Below are the code and all the weights of a small trained network. Each question names an input and a target symbol and asks about switching units off, where a switched-off unit gives its printed mean instead of its output.

import numpy as np


def w(rows, s, z=0):
    codes = np.array(rows[::2]) - 128.0
    scale = np.full(codes.shape[1], s)
    scale[-1] = z or s
    return codes * scale


def norm(h):
    return h / np.sqrt((h * h).mean(-1, keepdims=True) + 1e-5)


def f(y):
    return np.maximum(y, 0)


def softmax(a):
    e = np.exp(a - a.max(-1, keepdims=True))
    return e / e.sum(-1, keepdims=True)


def log_softmax(a):
    a = a - a.max(-1, keepdims=True)
    return a - np.log(np.exp(a).sum(-1, keepdims=True))


def net(x, mask):
    ids = ['βεζησφψω'.index(c) for c in x.split()]
    T = len(ids)
    res = E[ids] + P[:T]
    u = 0
    for l in range(2):
        q, k, v = (norm(res) @ M[l].T for M in (Q, K, V))
        z = softmax(np.where(np.tri(T) > 0, q @ k.T / 2**0.5, -1e9)) @ v
        res = res + np.where(mask[u], z, O[l][:, -1]) @ O[l][:, :-1]
        u += 1
        y = f(norm(res) @ A[l][:, :-1].T + A[l][:, -1])
        res = res + np.where(mask[u : u + 12], y, B[l][:, -1]) @ B[l][:, :-1]
        u += 12
    return log_softmax(norm(res)[-1] @ U[:, :-1].T + U[:, -1])


Q, K, V, O, A, B = {}, {}, {}, {}, {}, {}
E = w([
[97,22,119,207],'β',
[137,169,138,175],'ε',
[78,142,5,146],'ζ',
[123,166,135,179],'η',
[106,152,129,161],'σ',
[116,174,102,161],'φ',
[104,41,121,195],'ψ',
[231,107,102,119],'ω',
],0.021)
P = w([
[238,57,211,240],'0',
[94,170,163,104],'1',
[120,75,58,224],'2',
[202,213,68,101],'3',
[79,166,211,63],'4',
[101,56,115,160],'5',
[204,254,92,127],'6',
[92,140,190,50],'7',
],0.0091)
Q[0] = w([
[1,113,122,194],'L0H0',
[92,192,55,200],'L0H0',
],0.009)
K[0] = w([
[9,120,144,102],'L0H0',
[64,192,111,118],'L0H0',
],0.012)
V[0] = w([
[168,107,129,254],'L0H0',
[101,111,167,26],'L0H0',
],0.0057)
O[0] = w([
[149,158,142,107,243],'L0H0',
[133,163,5,175,2],'L0H0',
],0.018,0.004)
A[0] = w([
[184,164,29,160,185],'L0N0',
[47,134,113,222,139],'L0N1',
[79,250,164,106,253],'L0N2',
[196,189,144,107,196],'L0N3',
[117,146,182,95,153],'L0N4',
[136,144,202,105,150],'L0N5',
[99,147,30,117,134],'L0N6',
[194,105,115,94,71],'L0N7',
[201,125,135,72,75],'L0N8',
[98,162,141,122,219],'L0N9',
[66,145,164,50,205],'L0N10',
[86,90,147,92,159],'L0N11',
],0.011,0.0044)
B[0] = w([
[129,25,148,84,147],'L0N0',
[164,155,71,180,173],'L0N1',
[78,42,131,85,247],'L0N2',
[102,95,70,89,193],'L0N3',
[126,62,130,122,184],'L0N4',
[102,105,170,117,203],'L0N5',
[157,97,161,55,143],'L0N6',
[93,97,105,187,134],'L0N7',
[134,118,11,197,142],'L0N8',
[52,108,129,141,180],'L0N9',
[106,99,119,155,178],'L0N10',
[138,179,146,175,145],'L0N11',
],0.011,0.013)
Q[1] = w([
[254,140,23,165],'L1H0',
[241,123,94,103],'L1H0',
],0.011)
K[1] = w([
[245,52,38,166],'L1H0',
[203,2,60,67],'L1H0',
],0.0076)
V[1] = w([
[126,92,254,227],'L1H0',
[166,81,72,126],'L1H0',
],0.0057)
O[1] = w([
[97,189,125,10,254],'L1H0',
[99,128,193,149,134],'L1H0',
],0.011,0.0054)
A[1] = w([
[157,70,154,109,40],'L1N0',
[157,155,202,79,110],'L1N1',
[198,151,196,144,145],'L1N2',
[244,135,147,186,38],'L1N3',
[127,184,132,169,37],'L1N4',
[157,162,164,225,98],'L1N5',
[63,70,95,81,174],'L1N6',
[136,124,30,119,157],'L1N7',
[53,74,144,123,151],'L1N8',
[194,84,236,169,144],'L1N9',
[85,57,177,104,182],'L1N10',
[139,191,120,117,1],'L1N11',
],0.011,0.0068)
B[1] = w([
[137,150,118,80,135],'L1N0',
[86,72,136,10,143],'L1N1',
[59,88,138,2,136],'L1N2',
[86,55,122,33,131],'L1N3',
[129,206,105,119,129],'L1N4',
[81,98,123,55,138],'L1N5',
[171,194,113,174,241],'L1N6',
[160,83,135,101,147],'L1N7',
[211,172,78,168,231],'L1N8',
[221,122,72,72,156],'L1N9',
[167,210,162,111,251],'L1N10',
[210,68,135,90,128],'L1N11',
],0.0088,0.015)
U = w([
[91,98,229,130,127],'β',
[219,178,180,211,90],'ε',
[51,94,93,123,112],'ζ',
[184,174,155,148,75],'η',
[125,43,125,183,166],'σ',
[46,182,83,152,146],'φ',
[145,162,30,22,3],'ψ',
[164,28,219,2,206],'ω',
],0.0078,0.0051)

Each question gives the input, a string of symbols that net reads in full, and the target symbol t.
The units are the heads (2 rows each of Q, K, V and O) and the neurons (one row each of A and B). Each row of codes is followed by its name. A weight is (code - 128) times the scale printed after its matrix; where a second scale follows, it is the last column's (O, A, B and U).
mask holds one flag per unit, layer by layer, with each layer's heads first. A switched-off unit (its flag False) gives its mean, the last column of its rows in O or B, instead of its output. The means were averaged over made-up inputs and are rounded, as every weight is.
A unit's drop is (log p(t) with every unit on - log p(t) with that unit switched off) / (log p(t) with every unit on - log p(t) with every unit switched off).
The circuit of an input: a set's keep is (log p(t) with only the set's units on - log p(t) with every unit switched off) / (log p(t) with every unit on - log p(t) with every unit switched off). Starting from the 12 units with the biggest drops (on a tie, the unit counted first), units are removed one at a time, each time the one whose removal leaves the highest keep (on an exact tie, the one counted first), for as long as the keep stays at least 0.8.
units of the circuit, in order: the units of the circuit, biggest drop first
unit that matters most: the unit with the biggest drop
k most important neurons: the k neurons with the biggest drops, biggest first
k most important neurons of layer l: the k neurons of layer l with the biggest drops, biggest first
drop of u: that unit's drop, to one decimal
input ζ σ ε, target σ: 3 most important neurons	L0N1, L1N10, L0N5
input ε ε ψ, target ε: unit that matters most	L1H0
input ω σ ω, target σ: units of the circuit, in order	L0N8, L0N7
input ε η ε σ ζ ψ σ σ, target φ: 2 most important neurons	L0N2, L0N9
input ε σ ε ε σ σ φ, target ω: 2 most important neurons of layer 0	L0N0, L0N2
input ψ ε η ω ζ ε φ, target ω: 3 most important neurons	L0N2, L0N0, L0N1
input ε σ ε φ η ω η ω, target σ: units of the circuit, in order	L0N8, L1H0, L0H0, L0N7
input ω σ σ, target σ: 2 most important neurons	L0N1, L1N10
input ε ζ φ ε φ, target φ: 3 most important neurons	L1N6, L1N8, L0N0
input ε σ η, target σ: 3 most important neurons	L0N1, L1N10, L0N2
input η ζ ψ ε φ φ φ η, target β: 3 most important neurons of layer 0	L0N2, L0N9, L0N10
input ε σ ζ, target σ: 2 most important neurons	L0N1, L0N2
input β φ ε, target φ: 2 most important neurons of layer 1	L1N10, L1N8
input ε ζ β ε σ ε, target σ: 3 most important neurons of layer 0	L0N1, L0N2, L0N0
input η ψ ε φ ε φ, target ε: 2 most important neurons of layer 0	L0N3, L0N1
input φ ε ω ε ζ β η η, target β: 2 most important neurons of layer 0	L0N2, L0N4
input ε η η η σ ε η φ, target φ: 2 most important neurons of layer 1	L1N6, L1N9
input β ψ ψ ζ φ η, target φ: drop of L0N1	0.2
input σ φ ε, target φ: drop of L0N3	0.4
input φ ζ ζ, target σ: drop of L0N5	0.2
input ε ζ η β ε ε, target ε: drop of L0N1	0.1
